Each row is followed by its class.
[ -1 -35 -16   6  -5  -4   9   7  -4  -3   1   9 -25  -1   2  24  14  -4
  -9   8  -3 -50   4   1   4  12   0   6  -1   1  -9   5]
Bs
[ -3 -11  -2   9   7  -4   2  -1   1   7   3 -23 -11   1   1   6  11   3
  -3  -1   0 -59   0   0  -2   0   2   3  -7   3  -3   4]
Bs
[  8  34   0   7   1  14  13  13  -5  -7   6   3  -1  -9  -7  47 -18   0
  -7  11  -5  40   5   1  -1   3  22  -8  -5  -8  -9   6]
DT
[  8 -16 -13   7  -2   1  29  18   6  10  -2   5  -9  -2  -5  44  -1  -6
 -26  15  -3  16   6   3  -3   1   3   0  -4 -19  -6  13]
DT
[ -5 -17 -27  -1   3  13  -1   9   4  -1   4  -2  -7   8   3  12   2  -9
 -10  11   0  63   4   2   0   1  -3  -6   2 -21  10  -4]
GM
[ -5 -70 -29  24   7  -2  -9  16  -6 -19  13  52 -52   4  -2  73  -9   5
 -35  25  -2  49  11  12  -1   1 -16  -7 -31 -11 -11  24]
TN
[  4  12  -4   6   9  13  -5  11  -3 -11   9   9   2  -6  -1  19 -20   4
  -4   5  -3  87   9   3  -2  -1  -3 -13 -17 -14   8   1]
GL
[ -6 -14 -25  21   3   6   1   4   6  -3   9   6 -27   5  -5  86 -15   2
 -33  10   2  16   3  11   1  -8  14 -10 -31  -7 -15  15]
Bs
[  4 -26 -14   4  -6  -6   4  -1   2  -8   1   4 -27   0  -2  40  10   1
 -13  -3  -4 -71   2   8  -6 -14   4   1  -4  -7 -20  18]
Bs
[ -1  10  -5  10   2   0   7  11  -3 -14  10   3 -15  -5  -3  64  -9  -2
 -16  16 -10  33   8   6   1  -2  17  -3 -15 -10 -12  28]
QD
[  7  -7  -3   7  -2   3  12  16  -1  -5   6   7 -16  -2  -2  30   6  -4
  -8  15  -3   3  15  -2   0  -1   7   3   2  -9  -4  20]
DT
[  8 -27 -19   9 -21  -5  10  30  -9 -10  10  16 -41 -10  -5  22  18 -27
 -10  13 -31  -2  11   7   5  -8   6   5   1 -15  -4  40]
QD
[  7 -32  -8   4   1  -3  -3  24  -2   2   6   9 -14  -4   4 -10   9   1
   3  11 -13  52   2  -3   1  -1  -9   2  -5  -8   9  13]
GL
[  3 -27 -17   9  -1   0   0  20   3   1   5   7 -13  -6   4   4  -5  -2
 -10  18  -6  87  14   4   2  -3 -15  -2  -6 -10  27  -1]
GM
[  8  -5 -13  14   1  -6  11  17  -4  -5  12  14 -21  -1  -3  45  -4  -9
  -9  24 -26  43  12   1   9   4  10  -7  -3 -16  -2  27]
QD
[  3  -6  -8   6   1   0  10  -3   7  -9   2  -5 -12  -6   5  52 -13   4
 -21   6  -1 -16   1   5   6  -5  14   4 -10  -2 -19  13]
QD
[  1  17  -8   8  11   6   0  20   4  -5   7  -1  12  -2   0  46 -31  -1
 -23  13   2  87   3   2   3   0   4 -14 -25  -8   6 -14]
GL
[-26 -10 -12  15   6  -9   5  26  -2 -14  11  19 -62 -11   2  34  -4 -12
 -16  18 -24  87  14 -10   2 -15   1  -6  -7 -16   6  21]
GL
[  6  13  -6   1   5   1   8   4   4 -10   8   3 -15 -18  -2  57 -13  -4
 -18  17  -9  42   8   2  -3  -5  19  -9  -8  -8  -6   7]
QD
[ -5 -30 -17  -3   3   1   7   5   6  -4   7   6 -22   4  -3  57   2  -2
 -20   9  -1 -22   2   5   2  -1   8   2  -5  -6 -19  14]
Bs
[  6  12  -5   3  -4  -2   6  11  -6  -4   2  -2  -2 -13  -2  30  13 -13
  -3  18 -12   0   5  -1   6  -4  32   7   7 -12  -9  11]
QD
[  9  15   5   3   1  -8 -31  36  -5 -18  -4   6 -13  -9  -1  19  -7  -4
   3   6 -16  40  10   4  -1  -1  10   9  -5 -13   0  17]
GB
[  5 -15 -27  16   0  -5  15  28   3 -15  11   9 -33  -5  -8  87  -6 -11
 -30  26 -12  33  19   5   6 -12  27  -8 -13 -16 -21  28]
DT
[  2 -38 -28  12   6   0   0  20   6  -8   4   7 -28  16   7  23 -15 -10
 -16  17 -10  76   3   6   5  -2  -6  -5  -8 -13   8   8]
GM
[ -5 -34 -18  12  -1   2   6  23   4  -1  13   6 -30   3  -2  38   1 -17
 -16  19  -6  18   8   1   1   0   3   2  -3  -6   0  18]
QG
[  6 -53 -32  11   7  -4  51  34   1 -11  15  18 -55 -30   1  87  -4  -8
 -35  40 -21  57  16  10   2   1   7 -16 -18 -24  -8  36]
DT
[ 15 -36 -11   2  -4 -12   3  45 -18 -10  10  22 -37 -17   4 -21  16  -7
   8  15 -36  45  28   3   0  -2  -4   2   8 -16  12  41]
GL
[ 11  21 -51  15  10 -12  -2  22 -15 -25  16  14 -24 -10  -5  66 -17  -1
 -13  14 -16  87  17   3  12  -3  13 -14 -29 -16  -9  33]
DT
[ -9 -75 -45  27   6  -3   0  39   5  -4  12  15 -57   0   2  57  -7   2
 -32  32 -18  87  16   7   6   0 -14  -4 -20 -21   7  26]
GM
[  4  -9  -3  10  11   2  -3  16   0  -6   6   2   0   2   4  -5 -12   0
   0  12  -4  87  18   4   6  -2   1  -9 -13  -9  16   3]
GL
[ -4 -36 -23  18  11  12   1  19   5  -2   8   7 -15  -3   0  48  -5  -4
 -24  29  -8  85  11   2   7   0  -5 -13 -22 -18   5   6]
GM
[ -4  -7  -9  12   0   3  17   8   4   0  -1  -1 -20  -4  -6  63  -2  -4
 -22  14  -4 -25   1   5 -13  11   9  -3  -4  -3 -16  13]
DT
[  6  20  -2   4  -5  -2   8   6   0  -2  -3 -10   8  -1  -7  15 -11  -9
  -4   8  -6  31   2  10  -5  -1   8   0   2  -5   5  -1]
QD
[  5  -2   3  -1  16  -9  -8  11  -7  -8   3  16  -5  -1   2 -18   0  -2
   2   5  -9  47  15   2  -2  -5  -6   0  -6  -8   3  16]
GL
[  7  -6 -21  11   1 -15  15  28 -15  -8   6   9 -32 -15  -8  56   3 -16
 -15  23 -24  35  16   2   3  -6  19 -10   3 -10  -8  35]
QD
[-14 -29 -14   4   2  -1   2   1  -8   3   1   5 -21   6  -3  33   6   4
 -19   6   6 -41  -3   2   8  -2   4   4  -4  -3  -6   7]
Bs
[  1  -6 -16   9   4   5  13   4   9  -1   1  -5 -16 -10  -4  69  -7  -7
 -29  15   6  -2   6   2  -1  -4  30   3  -7  -9 -13   8]
DT
[ -5  17  -7   9   8   4  -3  -5  -2 -18   5  12  -3   0   1  43 -23  11
 -15   4   6  65   6   8   5  -5  -2 -11 -29  -3 -13   2]
CL
[  5  17  -6   9   2  -4   7   7   4  -5   2  -8   3  -7  -3  36 -13 -12
 -10  15  11  87   3   1   2  -3  13  -7 -11 -14   8  -7]
QD
[ -2 -15  -9   6   1  -2   0  13   1   1   7   2 -10   0   4 -10   2  -1
   0   7  -2  43   5   2   0   4  -4   3  -2  -2  16   6]
GM
[-13   1  -6  18   7   6   4 -20   6   1  -1  -8   0  10  -1  63 -14   4
 -23   2  18 -21  -1   1   0  -1   8  -1 -15   2 -18 -14]
Bs
[ -5  -4 -13   8  -2   6  15  -2  14   1   5  -6   6  -4  -2  69 -12   9
 -30  13   3 -19  12   2   3  -3  24  -1  15  -5  -9  -3]
DT
[  4  46   3   3   8   7  -1  -7   1 -10   2  -1   9  -9  -9  58 -20  -1
 -12   2  13  38  -1   2  -2  -2  18 -14 -15  -1  -8  -1]
GB
[  6  17   5   1  -1  -1   9  -5   3  -6   0   0   0   0  -3  28   1 -14
  -8   3   4 -30   4   0  13  -2  16  -4   5  -4 -10  -1]
DT
[ 23 -47 -28  24   5   0   6  23  -1  -8   7  11 -39  -3  -5  64 -10  -7
 -22  30  -2  80  16   5   2  -3   3  -2 -18 -25   3  19]
QG

Each row is followed by its class. Each block has new classes.
[ 12  13  -6  35 -32  -5   5  13   4  13   1  -6 -10  10  -1  -6  11 -16
 -18  21 -23  -9  16 -33   4   5 -13  10 -11   9 -13   1]
[50]
[ 16  11   2   9 -24   8 -15   5  -4   4   5  -8  -5  10   7   3   2   5
  -5  24 -14  -4   8 -13   8  -3 -12 -17   2   2  -8  -1]
[50]
[ 36  52  16  35 -41   9 -57  35 -33   6 -13  -7  -2  31   5  -9  -4  21
 -38  30   0   8  10 -18  15   3 -56 -33  -2  31 -43   8]
[58]
[ 11   8   8  25 -13   4 -17  10  -5  -7  -9 -17   3   9   5   6   8  -3
 -18  25 -18   1  -7 -22   7  -8 -18 -19  -9  11 -14   1]
[50]
[ 42  29   2  13 -13   5 -12  11 -19   4 -19 -19   5  15  -3  -6  -6   0
 -17  14   2   9 -16   7   9   2 -11 -30 -16   6 -26   7]
[53]
[ 21  21   3  24 -20   9  -7   9  -7  11  -4 -12   3  15  34   0   5  -3
 -11  31 -20  -2   2 -19   5  -7 -10 -23  -8  10 -17  -1]
[50]
[  7   3   3   9 -20   1  -1   6  -3   5   1  -5   1   8   1  -1   3   0
  -9   8  -9  -2   2  -6   1  -4  -1   3  -2   2   4  -1]
[58]
[  8  10   3  26   9  -2  -1  15  -7   6 -20  -7   9  10   0 -14  12  -5
  -8   3   2  -1  -5 -13   9  -7 -20  -8 -15  16 -22   1]
[50]
